[42] [-11  -4  -1  -8  15 -26 -10  12 -29  -3  -8 -15   1  11  28 -10  31   6
 -27   1  23]
[43] [-11 -26  -8  27  10  -9   6 -24  11  26  30  21 -29  57 -14 -12 -20  10
   8  -5 -53]
[42] [ 11  13   9 -13 -16  10  18  10   6  11 -14 -13  19 -26 -18   2  -9 -10
   1 -12  23]
[43] [-18  -7 -23  60 -17   4 -10  -7  28  26  14  16  -7  46  12  18 -33  22
  45  -6 -21]
[47] [-29 -20 -16   8  41 -60 -47  21  10  37   0 -11 -36  52  41 -35 -27  -4
  20  18  31]
[47] [ 63  34 -22 -66   3  11  21  13   4 -24 -28 -42 -18 -66 -48   2 -54 -42
 -12  31  29]
[42] [-20 -23   4  -5  18 -25 -50   8   3  -2  -6  20 -10   5  21   1  19  -4
   9  14   5]
[46] [  1  18 -15 -22  20  19 -36  10 -12 -41 -20  11  20 -31  78  23   9  40
 -24  24  14]
[48] [ 23  17 -22  25 -53 -15  29  10 -20   9  24 -47 -34  34 -20 -10  52 -11
 -10 -44  -2]
[43] [  2   5 -12  15 -16  -6 -19   7   1 -13   0  -9  -9  -4   1  17  12  -9
  16   5  12]
[47] [-21  14  12  27 -21 -10   2  13  23  56  23 -39  24  15  12  14 -32   0
   7 -35  48]
[45] [  5  23 -11  33 -31  -7   4  -1   5   3  39 -51 -15  10 -11  22  -7 -19
   5 -13  23]
[43] [-52 -22  55  22   8  -5 -50 -19  17  -3  56  26  13   2  28   9  41  -4
   6 -13  -8]
[45] [ 11  12  -1 -13  -1  10   6  -7   4   6  20 -18   1  -7   2  13 -18   5
 -24  -8  -2]
[45] [-17 -37  -7  -6  17 -35 -48   9  17  33  -9  22 -17  23   1   6 -14  -5
  15   7  -3]
[42] [ -5  40  -2  31  -5  15  30   0 -13 -17  13 -39  19  -1  33  -3 -10  14
  -5   1  34]
[48] [  8  13   1   9  11  23  45 -29 -30 -42   6 -17  23 -21 -30  27 -17  -3
 -30  26  -4]
[43] [ 22 -18 -38 -23  12 -20  -5  17 -11  -4 -63  11 -14  -6 -31   6 -21 -11
  12  34   5]
[47] [ 16  28   3  -5 -23   6   7   6   1 -10  18 -36  -5 -22  -5   3  10 -18
  -6 -12  23]
[46] [ 19   1   0 -15  -2  33  -6 -22 -13 -62   5  31  -5 -34  -7  22  36   4
 -14  19 -47]
[48] [-22  12  24  18  23  -1  17 -25  -6   0  51 -36  15   6   4  10 -32  -6
 -28   6  18]
[48] [ 12  12  48 -52  18  14 -19 -17  54   8  52 -19  -8 -63 -44   4 -67 -58
   2  11  14]
[48] [-14 -12 -32  56 -10 -13 -26 -11   0 -20  -2  -4   0  11 -22  68 -27 -11
  32  35  10]
[46] [-11 -35 -18  10  18 -23 -35   0  -4 -17 -27  39 -22  17  -9   1  11  -6
  29  34 -21]
[43] [ 24   2  11 -43  -5  -6   2   4 -14 -14  12  -7 -29 -12 -10 -32  55 -16
 -29 -18 -17]
[42] [ 13 -22  37 -61 -17  11   3   6   4  31 -14  28  25 -34 -32   2  40  -3
 -35 -45 -20]
[46] [-20   5  37   4 -11 -13  21  16  -8  22  -7 -21  31  -9  -7 -23  26 -16
   1 -26  47]
[48] [ 24 -11 -30   3 -32   6   7  14   4   8 -34  31 -23  19 -14 -14  28  13
  27 -17 -38]
[45] [ -5 -10   9  -5  -7 -26 -31  15  15   5  -5  -8 -13 -16 -27   2   4 -42
  30   8  30]
[45] [ 16  12 -20 -24   6 -12 -30  32  28   8 -25   3 -36  -3  31 -43 -16  -5
  39  11  17]
[43] [ 23  19 -34   0 -15  15  -2  17  -4 -22 -28   8 -14  -2  32  -9  15  23
  14   5  -8]
[48] [  7  10   3 -17   6  -9   8  -1 -37 -29   5 -32   5 -17   1   9  33  -9
 -44   5  21]
[42] [-12  -1  30 -38  25  30 -27  -8  31  16  10  28  38 -36  37  19 -39  24
 -18  -2  -3]
[42] [-28 -25   8  15  -4 -18 -76   6  46  22  11  23  -2  -6   3  41 -22 -18
  46   8  14]
[47] [  9  -7   3 -16   8   3  -8  -8   1 -27 -11   7   0 -34 -36  19 -11 -27
   6  29   0]
[48] [ -3  -4  -5 -15  21 -18 -30  12   5  -6 -10   3 -17  -3  19 -16  -4  -8
  11  20  15]
[47] [ 13  10  -1   6 -16   7  -2   1 -13 -54 -10   1 -12 -29 -21   0  40 -26
  21  20   2]
[45] [-13 -13  20   5  19  19   0 -30 -11 -39  12  29  15 -16 -12  18  10   1
  -9  24 -30]
[43] [-12  23 -17  60  -3  24  21 -17  13  -9  16  -8  12  18  15  19 -55  19
  31  18   1]
[42] [-18  -3   2  29 -13 -21  -8   1   5  29  22 -30   6  19  -8  26 -13 -11
   2 -14  28]
[46] [ -6  16  -9  36  -7 -23 -12  12  24   0   3 -39 -17  -5 -26   4 -49 -47
  58  28  55]
[48] [ -8 -32   4 -26  18 -12 -60  -3  22   6   0  33  -8 -13  -2  29 -10  -8
   3  16 -15]
[47] [-33 -16  28   8  15 -10 -20  -5   8  20  15   9  21   5  13   6  -3   2
  -2  -5  12]
[42] [ 15  -3  -9   3  -3   6  36 -14 -25 -17   5   8 -21  23 -16 -26  32   8
 -17  -6 -44]
[45] [  6   8  -1 -12  22 -17 -23  -6  10 -12  41 -21 -48   8   9 -25 -10 -23
  -2  16  -4]
[45] [-14 -26   1  -7  18  -9 -31  -5   5   7  -4  28   3   6   8  18  -4   9
  -4  10 -15]
[48] [ 16  -9  23 -37  10  11  -7 -38   4 -18  50 -12  -5 -40 -59  49 -20 -36
 -45  11 -26]
[48] [ 34  15  -6 -29 -18 -14  -9   9   0 -18  15 -38 -40 -26 -35  -4  17 -46
  -5   0  13]
[42] [ 29   1 -21 -33  -1   4  17   5  -9   9 -23  -5  -4  -7 -16   5 -13   6
 -25  -2  -9]
[45] [-10  -2  12   1   8 -11  -9  15 -15 -35 -27  17  -9  -9  12 -44  51 -13
  28  18  12]
[47] [  0 -18 -13  17  -1 -17 -33 -18 -11 -33  37   8 -48  25  -4  10  43 -11
  -3  10 -41]
[46] [-11  20  35  17 -13  12   6   0  -8 -50   3  -8  18 -43 -11  -9  40 -32
  26  12  32]
[43] [-13 -26  23  -6   6 -10 -30   0  28   4  -9  33  -7 -17 -34  -7  -5 -34
  44  14  -3]
[46] [-19   6   2  19   2  -9  16   8   8  55  17 -15   7  48  41 -29 -18  31
  -7 -35  10]
[47] [  1   2  -1  -8   0  -5  17   9   0  35  -1  -8   0  23  14 -24  -4  17
 -14 -25   0]
[45] [ 21   6  10 -44 -11  -9 -10  18  27  30  -4 -27  -3 -38 -37   6 -32 -39
   2  -9  35]
[46] [ -1 -11  22  -7   2  -3  13  -3  -8 -19 -21  10   9 -26 -49  -8  13 -34
  16  16   8]
[47] [ 41  13 -39 -54  34 -26 -24  11  -1 -14   4 -35 -65  -3   9 -24 -34 -20
 -23  34   4]
[43] [  0  -8 -11  -5  27  13  -1  -2   4 -18 -34  40   0  -3  11 -17 -22  15
  23  34 -20]
[45] [ -3  12   2   9 -13 -15 -40  12   9 -23  17 -23 -19 -19   6  11  19 -31
  23  10  33]
[46] [  7   9  12 -11   4  25  18 -11  -5 -20   8  15   2  -9  11 -20  18  13
 -12  -4 -26]
[47] [-41 -21  -8  20  52 -13 -37   9  -2 -15 -44  52  11  21  68 -25 -11  35
  36  47   6]
[42] [ 15 -24   2 -45  -2  -4 -17   5  20  38 -17  17   5 -18 -34  24 -24  -8
 -12 -12 -11]
[46] [  5  35  11  -7 -16  25   1   4  -6 -19  22 -24  20 -27  44  10  25  18
 -28 -20  19]
[43] [  3   8  -3  12 -33   9  15  12  25  54   6  -6   9  20   5  -3 -16  18
  11 -45   0]
[46] [ -9   6   9   4   1  15  16  -6  -6   9   7   0  27   3  23   7  -2  26
 -23 -15  -1]
[ -3  -8   7 -13  12  -2 -36   1  35   5   2  14  -8 -20  -9   9 -39 -21
  29  20   6] -> [48]
[-20  -6  44  -1  -3   6  10  -7  13  23  18   4  26 -11 -18  -6   2 -12
   0 -22   7] -> [42]
[-23 -34  15  -5  51 -13 -18 -25 -10 -26   2  37  -7   5 -10  -7  -5  -9
  -2  43 -27] -> [43]
[ 19 -35 -31 -52  12 -16   1  33   1  57 -88  42   7  13  -6 -16 -20  28
  -4  -8 -11] -> [43]
[ -6  -5   7  -1  19  15  19 -24 -29 -28   0   4  32 -15  -8  33  -2  12
 -38  18  -9] -> [48]
[-13   2   8  -7  28  11  19  -5 -11   4 -19   5  40  -8  19   5 -31  23
 -22  13  14] -> [43]
[-18  18  28  24  -8  16  10 -13  12   3  40 -16  20  -5  10   5  -7  -1
   1 -15  12] -> [43]
[ 16  -3  -9 -39  12  -2 -15  11  -7 -10 -22  10  -8 -17  14  -7  12   5
 -16   8  -4] -> [46]
[-11   2   8  -5  21  10  16   7   1  10 -23  24  14  10  36 -43  -6  28
   7   0  -3] -> [48]
[ -4  -5  31  15 -36   9  23  -7  12  20  20   1  12  -4 -46   1  22 -21
  13 -36  -8] -> [42]
[ 15  12  13   2  -4 -13  41 -21  -9  -4  42 -60 -17  -8 -76   5 -27 -57
 -19   4  17] -> [43]
[  4  11 -27   9  12  -8 -27   5 -17 -44  11   4 -45  24  60 -30  44  19
   2  17 -19] -> [47]
[ 33  10 -32 -45  10   3  11  11  -3  20 -30 -21   8 -16  -1  22 -53  14
 -37   6  13] -> [42]
[-32 -10  40  -2 -11  -9 -21   4  24  66  46  -3  20  22  34  -3  17  17
 -22 -62   7] -> [48]
[  0   4  17   0 -15  12   9   4  -5 -21 -20   5  25 -35 -23   9  20 -16
  13   3  17] -> [45]
[ 20  29  11 -19   0  23  36  -4  -6 -18  11 -17  -2 -20   0 -29   3  -2
 -16  -5  -2] -> [43]
[  6  -4   9 -12  23  21  16 -33  -6 -27  14   7  12 -24 -34  27 -33  -8
 -23  29 -24] -> [48]
[-13  11  46 -12   3  23  27  -7  -4  -2  11   6  34 -22  10 -24  23   7
 -17 -21   4] -> [42]
[-10 -13  -2   2  12  -7 -22  -3  10   5   1  15  -5   6   6   7 -13   2
   9  11  -6] -> [48]
[ 24 -12 -43  15 -23  -2  40   1 -11  31 -18  11 -27  58 -18 -17   5  28
  -1 -27 -51] -> [47]
[-23 -28  26 -20  21 -20 -30   0  10  28   4  16  10  -1  -2   3  -2  -8
  -9  -4   6] -> [42]
[-29  13  16  26  -8   6  10  16  -3  19 -16  -5  49   2  41   0   6  26
   6 -19  42] -> [48]
[-14 -33  25   1  -4 -30  20  -5 -10  35  -5  -7  13   9 -72   5   5 -36
  -7 -14  10] -> [45]
[ -7  -6  -5   5   8 -21  -3  16  -7   2 -23   5 -13  17   9 -34  15  -4
  21   7  11] -> [47]
[ 32  35 -21   3 -14  11  33   1  27  19  23 -41 -33   9 -19 -24 -58 -15
  17  -7   2] -> [45]
[-37   2  17  22  28 -40   2  10 -38 -10   4 -32   5  24  34 -35  36  -6
 -13  10  50] -> [42]
[  8   2  -5 -14   3  13 -16  -2  -9 -29   4  21 -12  -4  35  -7  39  22
 -15   0 -29] -> [46]

(23) [  0  11   5 -47  20 -13   9  -6 -25  11   9   5   7 -26   9  18 -19 -23
 -27 -34  11]
(18) [ -1 -26 -12   0 -12  28   8 -25  39 -32   9  19  19  12  -3 -26  -6   4
 -18  18   4]
(22) [-16 -51 -12  -5 -10  40  -2 -41  19 -38  -1  41   0  26  -6 -28 -26 -14
 -10  22   9]
(18) [  1  29   8 -34  18 -20  -6  12  -3  11  14  -1   2 -31  18  31   7  -9
  -8 -39  16]
(23) [ -9 -10  -6   3  -1  18  -4 -25  -2 -10  -3  27   2  18  -8  -6 -14 -36
 -12 -16  20]
(22) [  0 -13  13  21   1  -5 -10 -16  17  -9  11  11  16  -2  -7   9  16  -8
  16 -14  11]
(22) [ 14  30  -2   9   6 -12  -1   5  -3  20   1 -11  15  -4  -3  17  24  -8
 -13  -9   3]
(22) [-25  14  -7 -73   6   3   5  28  -9 -12   0   5 -40 -22  33  -3 -50  -3
  -7 -32  12]
(20) [ -6  12  -8  -3  -2   9  -1  -2  -2  -1  -4   9  -5   9   0  -3  -8 -21
 -11 -16  13]
(23) [  5  -8 -28 -14  -5  20  13 -18  14 -13 -32  -8  14  14 -20 -15 -21 -12
 -41  51 -21]
(23) [ -7  -6   9  14   3  -8   2   5 -66  27 -20  -6 -29  16 -12  -2 -23 -17
  17  -4 -10]
(22) [ 11  37  -6  11  -1   0 -15   9  41   0  19   3  18  -5  14  18  46   5
  -8 -15  21]
(22) [ -2   1  -1   0   2 -15   3  23 -48  24 -40 -34 -33   6 -12   3 -22   7
  15  37 -36]
(23) [-20  -1   3   0  -8   2   3  11  -4 -12 -10   0 -23   5  -2 -15 -33 -17
  20 -29   9]
(20) [-12  69 -12  52 -21   6 -24  53  -9  22 -10  -4 -49  37  15  -3  24 -14
  34 -43  30]
(18) [-14  30  -9   8 -11   7  -2  37 -41  20 -12  -3 -51  23  15 -15 -16  -2
  16 -18   7]
(18) [  2 -17  -7 -59  13 -11  -8  22   4  -5 -19 -26 -24 -29  19  21  -7  54
   1  76 -43]
(18) [ -4  -1  30 -27   6 -36  23  11  42 -22  28 -22  31 -57   3   3 -17   7
  16 -62   6]
(22) [  7 -10  -4  -4 -10  15  24  -4   8  -7  25   6  14   1  10 -32  -4  25
 -18   1  -2]
(20) [ -2  -6  10 -20   5   2  11   1 -32  11  30  17  -9  -8  22  -9  -9  12
  -4 -27  10]
(20) [  3  -7 -10   9  -2   4  -2 -13  15  -8 -23  -7  11   9 -20   1  -1 -11
  -9  30 -12]
(22) [ -7  35  -8 -21  -7   0 -14  46  39 -11  12  -8 -27 -15  37   6  16  37
  16  -7   9]
(20) [  9 -28  -7  27 -11  23  19 -11 -71  29  -4   7 -18  41  -7 -39 -11  19
 -10  45 -25]
(18) [ 14 -12  21  12  14 -17   9 -28 -19  15  21   6  36 -13 -14  12  14 -15
  -8 -25   5]
(23) [ 10   3   1   3   5 -19  22  -4 -21  15 -28 -33  18  -5 -31   0 -20 -19
 -15  11 -26]
(23) [ 11   4  -2 -16  14 -21  26  -8 -54  29 -36 -32  11  -6 -31   5 -34 -29
 -31  16 -31]
(20) [ 13  16  -6 -21  12  -3 -16  -1  33  -2  14   3  18 -19  16  29  37  16
 -18  15   5]
(20) [  4 -22   9  31 -13   8   7  11 -32  14  16   1 -20  18   9 -28   8  43
  27  19 -15]
(18) [-17  12  -2  -7 -15  -4   3  26  65 -38  -6 -18  -3 -16   3 -12 -18   4
  21 -23   6]
(20) [ 13 -21 -11   5  -4  24   7 -17 -27  12  10  16   0  23   6 -20   9  24
 -22  44 -13]
(20) [  2  43  -1 -18  14 -21  -7  19 -12  20  -9 -14  -4 -17   4  31   5 -23
  -8 -29  10]
(18) [ -4  -5 -21 -12  -7  29  -4 -10  22 -18   1  20  -3  16   9 -13  -1   3
 -21  22   7]
(22) [-24 -34  25 -21  16 -10 -10 -32  -9 -20   3  29  -1 -17 -10  18 -35 -49
  19 -52  26]
(18) [ 24 -10  33 -26  39 -50   0 -18 -33  32  16 -16  36 -52  -5  55  25   6
  -6  -3 -17]
(23) [ 15 -10  -9  29  -2   9   3 -34  12  -1 -12   2  36  18 -30  -2  16 -20
 -25  28  -7]
(23) [ 21  -2  12  11  21 -12 -13 -13 -71  51  13  10  -2   5   5  30  38  10
  -5  19  -7]
[ 32   5  13  54  -5 -18  20   0 -10  30  16 -28  38   1 -17  -9  41  30
   3  13 -22] -> (22)
[-16 -66  12 -36   2  10  20 -49  44 -56   9  21  34 -22 -17 -20 -51 -19
  -9 -12   3] -> (20)
[ 12  19  -8 -22  12   8   7   1 -63  40  19  16 -12   7  24   1   7   6
 -35  -2   5] -> (20)
[ -4  27   2  17  -2   3   2  10 -45  26   9  12 -19  18   7  -7  -3 -23
   1 -47  23] -> (18)
[ 12   0   0  21  -4 -12  10   7  -6  12 -20 -31   8   3 -19  -3   5  12
   4  32 -29] -> (23)
[ -6   2  20  28   2 -25  18  -9 -30  12 -19 -17  12  -1 -38  -2 -31 -54
  14 -54   4] -> (23)
[ 14 -34  14   0   1   0   4  -2  -5   4  36   5   6 -11  20  -8  26  65
  12  35 -19] -> (20)
[  5  42 -30 -10  -6  13 -12  29  16   6 -16 -11 -19  12  16   5  18  14
 -19  31  -4] -> (22)
[  4 -11  13 -10   9 -27   2  27 -50  28 -20 -35 -31 -13   1  12  -9  36
  27  41 -42] -> (18)
[ 14  -2 -17 -14  -1  22 -15  -5  39 -11  20  16  10   1  25   6  41  42
 -21  49  -2] -> (23)
[ -1  30 -24 -31   6   5   1  14 -26  16 -29 -10 -21   7   3   7 -19 -17
 -31  16  -7] -> (22)
[  0  25  -9  43  -6  10 -18 -13  16   0  -9  15  11  27 -16   8  23 -44
  -3 -23  28] -> (18)
[  6 -11   2   5  -1   2   2  -1  -8   5   7   0   0   2   3  -5   7  19
   2  17  -9] -> (20)
[-10 -23  -3   3 -10  23  12 -16 -13 -10   6  22  -6  19  -1 -31 -26  -9
  -5  -8   8] -> (20)
[  3  27  11  36   4 -18  -9   4 -28  27  -6  -5   0   9 -14  18  17 -32
  15 -35  13] -> (18)
[ -3 -22  17 -49   8 -31  16  40 -22   5  -8 -45 -30 -42  16   1 -31  64
  28  38 -50] -> (18)
[ -4 -10  40  18   6 -38  -6  13   6   1  23 -12   4 -32   2  19  13  14
  55 -46   6] -> (22)
[  8  11 -26  12   5  23 -32 -20  -2   9 -23  20  -4  32  -5  24  33 -19
 -24  49   4] -> (18)
[ 25   5  -9  31   9  -3  11 -33 -46  36 -28 -11  32  24 -41   7  10 -39
 -39  29 -18] -> (22)
